Below is a small trained network, with its code and all its weights. Each question gives an input and a target symbol and asks what happens when units are switched off, that is, made to give their printed mean instead of their output.

import numpy as np


def w(rows, s, z=0):
    codes = np.array(rows[::2]) - 128.0
    scale = np.full(codes.shape[1], s)
    scale[-1] = z or s
    return codes * scale


def softmax(a):
    e = np.exp(a - a.max(-1, keepdims=True))
    return e / e.sum(-1, keepdims=True)


def log_softmax(a):
    a = a - a.max(-1, keepdims=True)
    return a - np.log(np.exp(a).sum(-1, keepdims=True))


def net(x, mask):
    ids = ['εζημξτφ'.index(c) for c in x.split()]
    T = len(ids)
    res = E[ids] + P[:T]
    u = 0
    for l in range(3):
        r = res
        for j in range(2):
            rows = slice(3 * j, 3 * j + 3)
            q, k, v = (r @ M[l][rows].T for M in (Q, K, V))
            z = softmax(np.where(np.tri(T) > 0, q @ k.T / 3**0.5, -1e9)) @ v
            o = O[l][rows]
            res = res + np.where(mask[u + j], z, o[:, -1]) @ o[:, :-1]
        u += 2
    return log_softmax(res[-1] @ U[:, :-1].T + U[:, -1])


Q, K, V, O = {}, {}, {}, {}
E = w([
[74,69,211,197],'ε',
[157,129,184,158],'ζ',
[180,185,184,119],'η',
[165,149,33,138],'μ',
[166,82,220,33],'ξ',
[124,124,132,100],'τ',
[83,6,68,155],'φ',
],0.017)
P = w([
[162,86,31,89],'0',
[96,183,163,96],'1',
[216,78,107,172],'2',
[138,131,139,58],'3',
[67,219,183,122],'4',
[220,59,124,186],'5',
[131,131,133,34],'6',
[56,251,180,142],'7',
[217,50,133,197],'8',
[124,131,121,14],'9',
],0.013)
Q[0] = w([
[193,53,91,5],'0.h0',
[82,88,134,186],'0.h0',
[149,129,88,180],'0.h0',
[138,88,111,37],'0.h1',
[116,94,206,97],'0.h1',
[213,79,110,131],'0.h1',
],0.011)
K[0] = w([
[254,12,124,60],'0.h0',
[125,115,193,178],'0.h0',
[162,158,46,180],'0.h0',
[194,68,109,142],'0.h1',
[120,134,81,91],'0.h1',
[172,125,124,52],'0.h1',
],0.01)
V[0] = w([
[179,110,157,166],'0.h0',
[41,12,72,81],'0.h0',
[159,151,2,142],'0.h0',
[149,130,151,77],'0.h1',
[133,67,243,250],'0.h1',
[174,212,148,133],'0.h1',
],0.0065)
O[0] = w([
[168,75,136,169,194],'0.h0',
[81,79,104,58,202],'0.h0',
[78,154,91,160,4],'0.h0',
[157,103,112,53,216],'0.h1',
[104,78,180,176,54],'0.h1',
[253,110,153,177,53],'0.h1',
],0.007,0.0029)
Q[1] = w([
[100,2,37,180],'1.h0',
[104,154,180,158],'1.h0',
[98,246,77,127],'1.h0',
[173,159,182,218],'1.h1',
[32,225,131,112],'1.h1',
[154,103,110,204],'1.h1',
],0.007)
K[1] = w([
[200,41,146,109],'1.h0',
[145,200,156,188],'1.h0',
[175,250,126,118],'1.h0',
[106,174,197,142],'1.h1',
[162,144,119,41],'1.h1',
[112,132,110,150],'1.h1',
],0.012)
V[1] = w([
[123,165,86,147],'1.h0',
[229,136,120,91],'1.h0',
[136,178,97,152],'1.h0',
[96,109,167,114],'1.h1',
[140,160,146,93],'1.h1',
[115,174,120,6],'1.h1',
],0.011)
O[1] = w([
[209,193,96,66,55],'1.h0',
[100,170,255,95,184],'1.h0',
[164,167,131,82,12],'1.h0',
[166,121,120,115,155],'1.h1',
[90,104,149,42,129],'1.h1',
[63,56,84,36,255],'1.h1',
],0.0066,0.0049)
Q[2] = w([
[188,118,157,193],'2.h0',
[169,69,87,119],'2.h0',
[79,71,166,66],'2.h0',
[2,101,158,81],'2.h1',
[111,195,131,176],'2.h1',
[113,173,158,109],'2.h1',
],0.0091)
K[2] = w([
[109,44,205,145],'2.h0',
[116,62,43,171],'2.h0',
[108,135,38,111],'2.h0',
[138,174,147,4],'2.h1',
[75,254,91,91],'2.h1',
[140,178,157,98],'2.h1',
],0.0073)
V[2] = w([
[59,64,154,80],'2.h0',
[181,160,82,27],'2.h0',
[127,69,127,100],'2.h0',
[22,107,61,105],'2.h1',
[38,113,254,142],'2.h1',
[160,100,83,150],'2.h1',
],0.0077)
O[2] = w([
[21,99,132,171,247],'2.h0',
[162,198,1,67,207],'2.h0',
[152,28,61,147,208],'2.h0',
[195,27,156,44,195],'2.h1',
[217,246,119,57,184],'2.h1',
[161,106,37,218,108],'2.h1',
],0.0059,0.011)
U = w([
[146,83,129,151,200],'ε',
[190,128,156,146,253],'ζ',
[96,175,153,112,113],'η',
[125,172,40,116,127],'μ',
[144,95,174,50,35],'ξ',
[77,136,102,95,77],'τ',
[2,133,73,132,64],'φ',
],0.008,0.0039)

Each question gives the input, a string of symbols that net reads in full, and the target symbol t.
The units are the heads (3 rows each of Q, K, V and O). Each row of codes is followed by its name. A weight is (code - 128) times the scale printed after its matrix; where a second scale follows, it is the last column's (O and U).
mask holds one flag per head, layer by layer. A switched-off head (its flag False) gives its mean, the last column of its rows in O, instead of its output. The means were averaged over made-up inputs and are rounded, as every weight is.
A unit's drop is (log p(t) with every unit on - log p(t) with that unit switched off) / (log p(t) with every unit on - log p(t) with every unit switched off).
The circuit of an input: a set's keep is (log p(t) with only the set's units on - log p(t) with every unit switched off) / (log p(t) with every unit on - log p(t) with every unit switched off). Starting from all 6 units, units are removed one at a time, each time the one whose removal leaves the highest keep (on an exact tie, the one counted first), for as long as the keep stays at least 0.8.
units of the circuit, in order: the units of the circuit, biggest drop first
unit that matters most: the unit with the biggest drop
which heads matter: for each layer, one digit per head in row order, 1 if its drop is at least 0.15 and else 0, layers parted by /
input ξ ξ μ, target φ: unit that matters most : 1.h1
input μ ξ μ φ ξ μ φ, target μ: units of the circuit, in order : [2.h0 1.h0 0.h0]
input ξ μ μ φ, target ξ: units of the circuit, in order : [2.h1 1.h1 0.h1 1.h0]
input τ ξ ζ τ ε μ, target ζ: units of the circuit, in order : [0.h1 1.h0 1.h1]
input μ τ η ξ ξ φ ζ, target μ: units of the circuit, in order : [2.h0 1.h0 0.h0 0.h1]
input ζ ξ μ ξ μ, target μ: units of the circuit, in order : [1.h0 2.h0 0.h0]
input μ ζ η, target μ: which heads matter : 11 / 10 / 11
input φ ξ μ, target ε: units of the circuit, in order : [2.h1 1.h0 0.h1]
input μ μ φ ξ ε μ τ, target μ: units of the circuit, in order : [2.h0 1.h0 0.h1]
input ε ξ ζ η μ ε ξ ζ, target ζ: units of the circuit, in order : [0.h1 0.h0 1.h1]
input μ ε η ζ ζ, target ζ: which heads matter : 11 / 01 / 10
input ε μ μ, target ζ: which heads matter : 01 / 11 / 10
input ξ ξ μ ε, target ξ: which heads matter : 00 / 01 / 01
input ζ ε ξ ξ μ ξ η, target ζ: unit that matters most : 0.h1
input ξ ξ ξ ξ ξ ξ ε ε, target ε: which heads matter : 11 / 11 / 10
input μ η ξ ε τ μ ε ε τ, target ζ: units of the circuit, in order : [1.h1 0.h1]
input ξ ξ φ ζ, target ξ: units of the circuit, in order : [2.h1 1.h1 1.h0 0.h1]
input ξ μ η μ, target ξ: units of the circuit, in order : [2.h1 1.h1 1.h0]
input ξ φ μ μ, target ξ: units of the circuit, in order : [2.h1 1.h1 1.h0 0.h1]
input φ μ ξ ε, target φ: unit that matters most : 0.h1
input φ φ ξ ε, target φ: which heads matter : 01 / 00 / 00
input φ ε ξ ζ ε μ η, target φ: which heads matter : 11 / 11 / 11
input μ ξ φ ε ε η ξ φ μ η, target μ: which heads matter : 00 / 10 / 10
input ε μ φ φ μ ζ φ, target ε: which heads matter : 00 / 11 / 11
